Rows, each with its class:
[ 0.99  0.53  0.94  0.27  3.85  1.44 -1.48 -2.49 -2.26  0.69 -0.60 -0.11
  0.19 -1.22  4.35 -1.88  0.17  3.41  0.18  0.48  1.05 -0.81 -2.83  2.55
  1.00 -2.27  1.15  0.25 -1.00  0.48 -0.32  2.54 -2.49 -0.20  1.17 -0.35
 -0.82  0.78 -1.87  0.06  6.02 -0.10  1.84 -0.03 -2.38 -2.93 -1.76] => Lb
[-0.09  0.41 -1.60 -0.43  2.49  0.79 -0.80 -2.17 -0.85  1.10 -0.44  0.30
  1.18  0.72  1.62 -0.96 -0.04  1.63  0.56  0.88  1.51  0.02 -1.10  2.00
  0.81 -3.80 -1.12  1.58 -1.31 -0.31 -0.70  0.95 -1.43  0.64  2.63  0.68
 -1.62  0.30 -0.88 -0.20  3.75  1.34  1.03 -0.24 -0.43 -2.50 -2.14] => Lb
[ 4.02 -1.15 -1.34  3.18 -0.52  0.72 -2.83 -0.01 -1.01  1.04 -1.25  0.93
  0.61 -1.83  2.39 -0.91  1.91  3.24 -2.63 -2.63  0.15 -0.35 -2.10  2.31
 -0.79  2.79  1.21 -1.61  1.08 -2.52  0.75  0.74  0.11 -0.64  0.58 -1.49
  1.86  0.62 -1.31  1.89  5.94 -2.18 -0.54 -0.62  1.55 -0.39 -0.89] => FL
[ 0.54 -0.52  0.03  0.31  0.41 -0.17  0.26 -0.30 -3.48 -0.50 -0.30 -0.62
 -0.34 -0.36  2.61 -1.21 -0.32  3.58  0.47  0.80  0.55  0.12 -2.02  1.18
  0.51 -0.31  0.77 -0.12 -0.22  2.36  0.22  1.81 -0.57 -1.42  2.11 -3.09
 -0.73  1.23 -1.18  0.47  3.84  0.77  0.77  0.74 -3.73 -1.08 -1.50] => FL
[ 2.27  0.36 -0.75  4.35  1.00  2.55 -3.63 -0.46 -1.67  0.07 -1.34  0.10
  0.11 -1.44  6.35 -3.36 -0.37  7.09 -2.43 -0.98 -0.40 -1.00 -2.14  4.18
 -0.74 -1.45  2.11 -1.41  0.07 -0.56  0.35  2.82 -2.40  1.46  1.70 -0.99
  0.06  1.33 -3.16  2.39  8.11 -4.51  1.00 -0.18 -8.11 -2.05 -2.98] => ZL
[ 3.36 -0.62  0.06  2.93  2.50  3.02 -2.93 -1.39 -0.78  1.60 -1.57 -0.15
  0.23 -2.14  3.21 -2.09  1.54  5.91 -2.53 -1.81 -1.24 -0.35 -1.08  3.50
 -1.43  1.82  1.84 -1.14  0.60 -2.19  0.03  1.84 -1.43  1.51  2.19 -2.47
  0.29  1.03 -4.34  1.06  8.11 -3.93  2.63 -0.51 -2.61 -1.95 -2.02] => ZL
[ 3.48 -1.60 -0.69  3.65 -2.08  3.57 -1.59 -0.90 -0.18  2.74 -0.02  0.61
  0.60 -1.47 -1.15  1.85  3.79  4.61 -2.92 -3.73  1.02 -0.45 -0.91  2.57
 -1.80  4.40  0.82 -3.96  3.03 -6.73  1.64 -1.62  1.38  0.02 -0.99 -1.97
  2.16  0.02 -3.18  1.20  8.01 -4.11 -0.78 -1.09  5.26  0.48  0.81] => ZL
[ 1.45  0.03  0.91  1.56  0.34 -0.02 -0.24 -0.83 -2.06  0.11 -1.10  0.01
  0.31 -0.85  2.47 -1.82 -0.54  2.63 -0.49 -0.03 -0.52 -0.17 -1.45  1.89
 -0.17  0.85  1.37  1.42  3.98  0.42  1.21  1.76 -1.06 -0.89  1.25 -2.03
 -0.30  0.60 -2.27  0.23  3.13 -2.26 -1.14 -0.31 -1.17 -0.59 -1.26] => FL
[ 2.02  0.05  1.35  0.40  2.47  1.44 -1.45 -1.06 -1.47  1.31 -0.99  0.74
  0.77 -0.03  4.00 -3.31 -0.64  5.46 -1.09  0.53  1.52 -0.28 -1.32  3.74
  0.72 -2.07  0.30 -0.22  0.23 -1.54 -0.08  1.87 -2.19 -0.82  3.82 -0.83
 -0.96  0.24 -2.64  1.77  8.11 -2.14  1.73 -0.21  0.84 -2.06 -2.43] => Lb
[ 3.55 -0.27 -0.30  2.15  0.32  2.44 -3.05 -1.05 -1.84 -1.27 -1.00  0.41
 -0.32 -1.93  3.32 -1.52  2.32  7.01 -2.78 -1.67 -0.31 -0.54 -1.45  2.49
 -0.63  1.32  2.60 -3.83  1.36 -2.32  0.55  1.00 -1.36  0.06  1.23 -2.42
  1.15  0.73 -2.80  1.59  8.11 -3.44  0.28 -0.53 -2.25  0.14 -1.86] => ZL
[ 1.47 -0.04 -0.23  5.85  1.68 -0.85 -1.99  0.20 -3.37 -0.54 -1.75  0.03
  1.37 -1.39  4.04 -1.17  0.37  4.59 -0.48  1.47  0.18 -0.66 -2.99  2.15
 -0.54  0.90  0.77  0.59 -0.76  2.38  0.32  2.24 -1.70 -1.48  1.64 -3.21
 -0.40  0.62 -1.06  0.90  4.32 -0.38  0.40  0.49 -3.60 -1.28 -3.16] => FL
[-0.33  1.16  0.24 -1.18  1.96  1.42 -1.95 -1.21 -0.96 -0.81 -2.98 -0.07
 -0.56 -0.50  4.41 -3.57 -2.05  2.32  1.45  1.45  0.27 -0.62 -1.35  1.09
  1.54 -3.93  1.14  2.15 -2.54  2.11 -1.00  3.18 -3.31  0.30  2.25 -0.78
 -1.44 -0.23  0.31  0.90  4.15  1.18  1.96  0.40 -7.17 -1.98 -2.46] => ZL
[ 1.31  0.06 -0.38  1.58  1.08  2.87 -2.74 -1.68 -0.70  1.23 -0.34 -0.37
  0.48  1.49  1.48  0.10  0.92  5.06 -1.45 -2.28  0.51 -0.61 -0.92  2.03
 -1.30  1.56  0.87 -1.69  2.10 -3.31  0.77  0.78 -0.89  0.10  0.70 -0.90
  0.18  0.08 -2.55 -0.68  8.11 -2.72 -0.25 -0.48  0.16 -0.88 -0.97] => ZL
[ 2.57 -0.18  0.76  1.82 -0.44  0.10 -1.05 -1.02 -0.32  1.47 -1.44 -0.26
  1.68  0.51  1.08 -0.55  1.37  4.02 -3.21 -1.26  0.46 -1.07 -1.16  1.35
 -1.83  1.19  0.54 -3.53  0.97 -3.96  0.88  1.35 -0.82 -0.25 -0.15 -0.86
  0.21  0.10 -1.60  1.09  6.46 -3.29 -0.16 -0.56  0.01  0.16 -0.79] => FL
[ 0.78  0.99 -0.06  0.88  1.78 -1.09 -1.16  0.52 -0.30  1.27 -1.18  0.14
  0.35 -0.75  3.99 -3.21 -0.57  3.83 -0.73 -0.34 -0.24 -0.41 -2.00  1.91
 -0.32 -1.62  0.11 -0.77 -0.29 -0.30 -0.11  2.78 -1.64  0.54  1.91 -1.46
 -0.84  0.15 -1.17  1.81  7.27 -2.08  1.15 -0.81 -4.57 -1.74 -2.43] => ZL
[ 1.49 -0.17  0.41  0.60  1.99  1.44 -1.38  0.17  0.05  0.75  0.20  0.16
  0.31 -0.56  1.29 -0.81  0.98  1.73 -0.75 -0.35  0.90  0.32 -1.24  1.54
  0.11  0.20  0.82 -0.64  0.42 -1.82  0.98 -0.27 -0.71  0.34  0.82 -1.00
  0.04 -0.42 -0.53 -0.21  3.12 -0.32  0.07 -1.19  3.26 -0.62 -0.46] => Lb
[-0.29  0.90  0.97  0.33  1.35 -0.16 -1.52 -0.72 -1.02  0.41 -1.49  0.00
 -0.19 -0.67  4.15 -3.48 -2.32  1.56  0.35  2.65 -1.25 -0.08 -1.12  1.57
  0.56 -2.80  0.68  1.96 -1.44  3.11 -0.56  2.91 -1.71  1.90  1.87 -0.59
 -1.50  0.54 -1.90  1.47  4.44 -0.45  0.56  0.05 -7.21 -1.25 -3.58] => ZL
[ 2.51 -0.94  0.16  1.97  1.85  1.75 -0.29 -0.33 -1.75 -0.15 -1.29  0.70
  0.44 -0.89  2.13 -1.57  1.27  3.84 -0.96 -1.12  1.24 -0.41 -2.25  2.16
 -0.93  2.38  0.34 -1.94  0.63 -1.49  1.10  1.85 -1.65 -1.07  0.80 -1.60
  0.97  0.56 -1.18  1.26  5.33 -2.66 -0.55 -0.40  0.48  0.50 -0.87] => FL
[ 2.41 -0.11 -0.73  2.05  1.37  1.88 -1.37  2.19 -1.61  0.92 -0.42 -0.95
 -0.59 -1.15  2.99 -1.82  0.95  5.84 -1.21 -0.60 -0.50 -0.21 -1.42  2.69
 -0.97  0.66  1.94 -1.27 -0.22 -1.35  0.99  1.29 -0.83  1.89  2.98 -1.27
 -0.06  0.32 -2.37  1.84  7.31 -3.50  0.95 -0.52 -3.76 -0.94 -2.45] => ZL
[ 1.36 -0.33  0.30  2.33  1.15  0.61 -2.63  0.01 -0.52  0.05 -0.95  0.96
  0.70 -2.07  5.17 -2.10  1.60  5.15 -1.37  0.87  1.01 -1.20 -2.65  2.73
 -0.26  0.01  1.18 -0.91  0.55  0.12  0.76  2.69 -2.03  0.25  2.20 -1.62
  0.09  0.43 -1.11  2.85  7.62 -1.74  0.89 -0.05 -3.77 -1.37 -1.80] => FL
[ 1.00 -0.13  0.78  0.35  1.89  0.70 -0.17 -0.82 -0.28  0.88  0.43  0.08
  1.24 -0.05  1.85 -2.45  0.19  0.57 -0.73 -0.49  0.41  0.19 -1.67  3.79
  0.39 -1.54  0.17  1.83 -0.97  0.73 -0.43  2.68 -0.93 -0.98  2.04 -0.98
 -0.50  0.46 -1.32  0.52  3.87 -0.28  1.02 -0.47 -0.36 -1.50 -0.97] => Lb
[-0.36 -0.43  0.72  0.57  2.05  0.70 -2.74  0.04 -0.60 -0.33 -1.95  0.25
 -0.08 -0.69  3.64 -1.66 -0.32  3.30  0.47  0.84 -0.86  0.13 -1.77  2.04
  0.18 -0.50  1.19  0.94 -0.80  1.19 -0.68  3.16 -2.24  0.93  1.27 -3.04
 -1.28  0.51 -1.07  1.14  5.40 -1.09  0.96 -0.29 -5.04 -1.86 -2.14] => ZL
[ 4.16 -0.27 -0.61  2.78  1.13  1.89 -1.67 -0.37 -1.99  0.94 -2.69  0.42
  1.18 -2.58  5.39 -1.80 -0.66  7.85 -2.96 -0.83  0.57 -0.64 -3.03  1.65
 -1.97  1.83  1.61 -0.78  0.89 -1.12 -0.33  3.21 -1.66  0.72  1.62 -3.48
  0.99  1.13 -3.06  1.70  8.11 -3.82 -0.10  0.25 -5.34 -3.02 -2.96] => FL
[-0.02  1.72  0.20  0.49  3.50 -0.44 -0.89 -1.06 -2.74 -0.26 -1.89  0.03
  0.83 -1.07  1.67 -3.25 -1.78  2.42  1.04  2.17 -0.20 -0.28 -2.23  4.31
  1.51 -3.81  0.80  2.71  0.48  3.18 -0.57  5.27 -2.37 -0.26  3.41 -1.36
 -3.43  0.64 -1.61  1.22  5.51 -0.41  3.01  0.30 -7.07 -3.92 -3.03] => Lb
[ 1.10  1.46 -0.55  0.63 -0.71  1.13 -2.36  0.59 -0.67  0.75  0.59 -0.01
  0.21 -0.52  1.45 -0.48  0.58  3.34 -1.86 -0.79  1.23  0.82  0.31  1.63
 -0.55  1.37  0.13 -1.46 -0.12 -1.53  0.59 -0.07 -0.91  0.08  1.05 -0.49
  0.75  0.11 -0.72 -1.37  4.45 -0.31 -0.23 -0.46 -1.16  1.85 -0.53] => ZL
[ 0.59 -0.19  0.05  0.82  1.88  0.59 -0.59 -1.61 -1.38  1.27  1.51  0.21
  0.33 -0.75  1.48 -0.69  0.43  5.00 -2.43 -0.51  0.78 -0.17 -0.73  2.50
 -0.25  0.66  0.89 -0.06  0.61 -2.29  0.48  0.68 -1.14 -0.40  1.60 -1.39
 -0.03  0.91 -0.89  0.77  5.92 -1.28  0.58  0.02  1.10 -1.77 -0.61] => Lb
[ 0.17  0.22  0.89  1.24 -0.13 -0.88  0.11 -0.97 -2.68 -0.18 -2.17  0.81
  0.97 -1.21  4.62 -5.95 -1.35  2.02  0.59  1.18 -0.68 -0.64 -1.34  2.44
  0.26 -0.45  1.42  1.59 -1.15  3.89 -0.01  2.99 -1.93  0.17  3.14 -2.05
 -0.50  0.79 -1.15  2.19  3.82  0.48  1.05  0.50 -6.45 -0.49 -1.79] => FL
[ 1.11 -0.05  0.38  0.17  2.12 -0.03 -2.76 -1.70 -0.08  0.07 -1.25  0.17
  0.46 -0.09  2.09 -0.79  0.22  2.68 -1.44  1.28  0.47 -0.86 -1.40  1.93
 -0.29 -1.41 -0.07 -0.04  0.06 -0.84 -0.29  0.12 -1.60 -0.07  1.06 -1.04
 -1.58 -0.11 -1.18 -0.34  4.64 -0.71  0.75 -0.54 -1.36 -1.75 -1.28] => Lb
[ 3.89 -1.20 -0.46  1.79  0.76  2.40 -2.03 -0.99 -1.71  1.48 -0.46  0.50
 -0.63 -1.76  2.30  0.93  2.37  6.11 -2.42 -1.71  0.41 -0.65 -1.12  2.32
 -1.46  3.40  0.68 -2.11  1.65 -2.66  1.67  0.39  0.37  0.65  1.33 -3.44
  0.98  0.49 -2.57  0.23  7.75 -3.82  0.10 -0.59 -0.13 -0.57 -0.67] => ZL
[-1.32 -0.19  0.19 -1.21  1.49 -0.31  0.04 -1.18  0.15  0.43  1.15  0.54
 -0.01  0.53  0.12 -1.19 -1.06 -0.06  1.51  0.85 -0.48  0.25 -0.77  0.39
  1.24 -2.59 -0.96  2.30 -0.93  0.61 -0.58  1.01 -0.93 -0.22  1.05  0.92
 -0.01 -0.32  0.22  0.15  0.56  1.63  1.02 -1.40 -1.37 -1.44 -0.98] => Lb

Rows with their classes:
[-0.06  0.25 -0.56  0.43 -0.09 -0.24  0.30  0.07  0.27  0.96  0.36  0.16
  0.24 -0.11  0.20 -0.02 -0.91 -0.07 -0.80  0.03  1.07  0.82  0.51  0.17
  0.07  1.01  0.00 -0.09 -0.56 -0.25  0.86 -0.25  0.03 -0.01  0.28  0.87
  0.45 -0.31 -0.82  0.07 -0.74 -0.87 -1.29  0.17 -0.03  0.24 -0.05] => HJ
[-0.23  0.28 -0.68  0.96  0.00  0.19  0.08 -0.06  0.18  0.70  0.20  0.17
  0.11  0.05 -0.15  0.14 -0.74  0.09 -0.82 -0.31  0.97  0.79  0.64  0.17
  0.05  1.01 -0.04  0.20 -0.55  0.03  1.01 -0.18  0.15  0.26  0.69  0.73
  0.74 -0.49 -0.86  0.12 -0.78 -0.60 -1.05  0.44  0.11  0.17  0.00] => Tj
[-0.27  0.38 -0.64  0.31  0.03  0.47  0.08  0.02  0.43  0.05  0.25  0.03
  0.23  0.26 -0.27 -0.10 -0.80  0.12 -0.78 -0.11  0.96  1.12  0.64 -0.59
  0.16  1.02 -0.16  0.00 -0.51 -0.02  0.72 -0.21  0.20  0.20  0.40  0.82
  0.70 -0.43 -0.85  0.09 -1.05 -0.92 -1.33  0.28  0.31  0.12  0.08] => HJ
[-0.06  0.40 -1.25 -0.54 -0.12 -0.99  0.12  0.18  0.42  0.50  0.47  0.16
  0.03  0.30  0.04  0.29 -0.49  0.19 -1.95  0.16  1.58  0.15  0.46  0.15
 -0.47  0.31  0.09  0.44 -0.29 -0.14  0.70  0.03 -0.01  0.62 -0.27  0.27
  0.95 -0.01 -0.52  0.10 -0.80  0.30 -0.63 -0.16 -0.12 -0.15  0.10] => DG
[-0.57 -0.21 -0.33 -0.11  0.07  1.12  0.05 -0.25 -0.17  0.88  0.90  0.05
  0.34 -0.17 -0.53 -0.15 -1.50  0.05 -0.68  0.09  0.36  1.54  0.52  0.44
 -0.05  1.22 -0.11  0.44 -0.27  0.03  1.14 -0.17  0.02 -0.31 -0.17  0.64
  0.35 -0.19 -0.89 -0.13 -0.69 -0.78 -2.30  0.11 -0.36  0.25 -0.50] => HJ
[-0.02  0.27 -1.00 -0.11 -0.06 -0.44  0.34  0.27  0.16  0.38  0.40  0.00
 -0.01  0.51  0.41  0.37 -0.56  0.27 -1.16  0.33  0.05  0.20  0.23  0.05
 -0.40  0.68 -0.07 -0.12 -0.22 -0.11  0.64  0.12 -0.24  0.13 -0.46  0.35
  0.25 -0.04 -0.60  0.66 -0.63  0.17 -0.73  0.15 -0.11  0.07 -0.29] => DG
[-0.42  0.30 -0.39  0.01  0.13  0.30  0.15 -0.26  0.28  0.74  0.40  0.21
  0.38  0.00 -0.45  0.13 -0.93  0.06 -0.83 -0.07  1.32  1.13  0.63  0.22
  0.02  0.91  0.00  0.49 -0.65 -0.39  1.10 -0.33  0.40  0.25  0.78  0.75
  0.63 -0.10 -0.67 -0.10 -0.86 -0.87 -1.63  0.63  0.05  0.07  0.02] => Tj
[ 0.13  1.74 -2.48  3.92  0.13  0.26  1.36  1.80  0.13  0.57  0.99 -0.52
  0.64  0.71  1.73  1.09 -1.44  0.50 -0.13 -0.37  0.03  0.14  1.01 -0.87
  0.38  3.71 -0.58 -2.79 -2.39  0.98  2.41  1.18 -1.48  1.05 -0.88  3.04
 -0.80 -1.07 -2.68  0.49 -1.49 -2.02  1.48 -0.07  0.35  1.73 -0.88] => Tj
[-0.04  0.21 -0.59 -0.79 -0.07 -0.40 -0.28 -0.42 -0.18  0.81  1.28 -0.12
  0.11  0.23  0.17  0.10 -1.09  0.41 -0.41  0.27  0.54  2.35  0.51  0.30
 -0.30  0.84 -0.02  0.77 -0.94 -0.35  1.41 -0.36  0.53 -0.02 -0.54  0.84
  0.42 -0.12 -0.46 -0.18 -0.74 -0.32 -0.60  0.14 -0.41  0.10  0.32] => Tj
[-0.01  0.28 -0.67  0.34 -0.05 -0.07  0.29  0.55  0.34  0.28  0.41  0.08
  0.21  0.47  0.20  0.30 -0.54  0.09 -0.97  0.10  0.62  0.37  0.54 -0.18
 -0.04  0.76 -0.04 -0.74 -0.41  0.04  0.54  0.24 -0.33  0.07  0.08  0.50
  0.27 -0.24 -1.16 -0.42 -0.55 -0.42 -0.56  0.17 -0.15 -0.02 -0.24] => DG
[-0.23 -0.07 -0.86  0.28 -0.02 -0.24  0.28  0.55  0.24  0.45  0.48  0.17
  0.20  0.34  0.40  0.40 -0.58  0.01 -1.25  0.01  1.23  0.34  0.53  0.10
 -0.05  0.88 -0.18 -0.17 -0.42  0.13  0.28  0.11 -0.17  0.25  0.02  0.55
  0.39 -0.42 -0.76  0.17 -0.74 -0.75 -0.59  0.24 -0.08  0.24 -0.21] => DG
[-0.27  0.20  0.15  1.47 -0.05  1.48  0.45 -0.16  0.53  0.57 -0.58  0.36
  0.27  0.17 -0.75 -0.17 -0.91  0.14 -0.29 -0.44  0.98  1.53  0.80  0.11
  0.62  1.06 -0.13 -0.19 -0.35 -0.02  0.42 -0.34  0.13 -0.04  1.72  0.68
  0.77 -0.31 -0.91 -0.18 -1.01 -1.65 -1.89  0.37  0.06  0.14 -0.29] => Tj
[ 0.14 -0.22  4.11  3.19  0.35  3.16 -0.54 -2.42 -1.20 -0.84 -2.32  0.01
  0.39 -3.05 -1.27 -1.70  0.16 -0.33  4.93 -1.51 -0.86  1.17  0.53  0.48
  1.16 -0.29 -0.20  0.33 -0.91  0.43  0.57 -1.68  3.56  0.18  2.86  1.41
 -1.39 -0.32  2.56 -1.09  1.55 -3.78  4.19  0.40  1.95  1.31  1.68] => Tj
[ 0.00 -0.40  0.24  0.02  0.19  0.98  0.29 -0.22  0.13  0.27 -0.43  0.29
  0.06 -0.17 -0.74 -0.30 -0.44 -0.08 -0.21 -0.28  0.38  0.85  0.30  0.30
  0.19  0.37 -0.06 -0.16 -0.04 -0.10 -0.19 -0.38  0.12 -0.19  1.18  0.16
  0.67 -0.49 -0.36 -0.07 -0.34 -0.48 -1.58  0.20 -0.16  0.12 -0.01] => Tj
[ 0.24  0.92 -1.75  1.14  0.03 -0.15  0.42 -0.02 -0.31  0.78  1.85 -0.46
  0.49  0.07  0.78  0.58 -1.80  0.19 -0.19  0.06  0.62  0.56  0.89 -0.02
 -0.27  2.29 -0.10 -0.33 -1.77 -0.17  2.76  0.15 -0.14  0.66 -1.33  1.80
 -0.19 -0.35 -1.11  0.00 -1.12 -0.74  0.35  0.00  0.01  1.01  0.29] => Tj
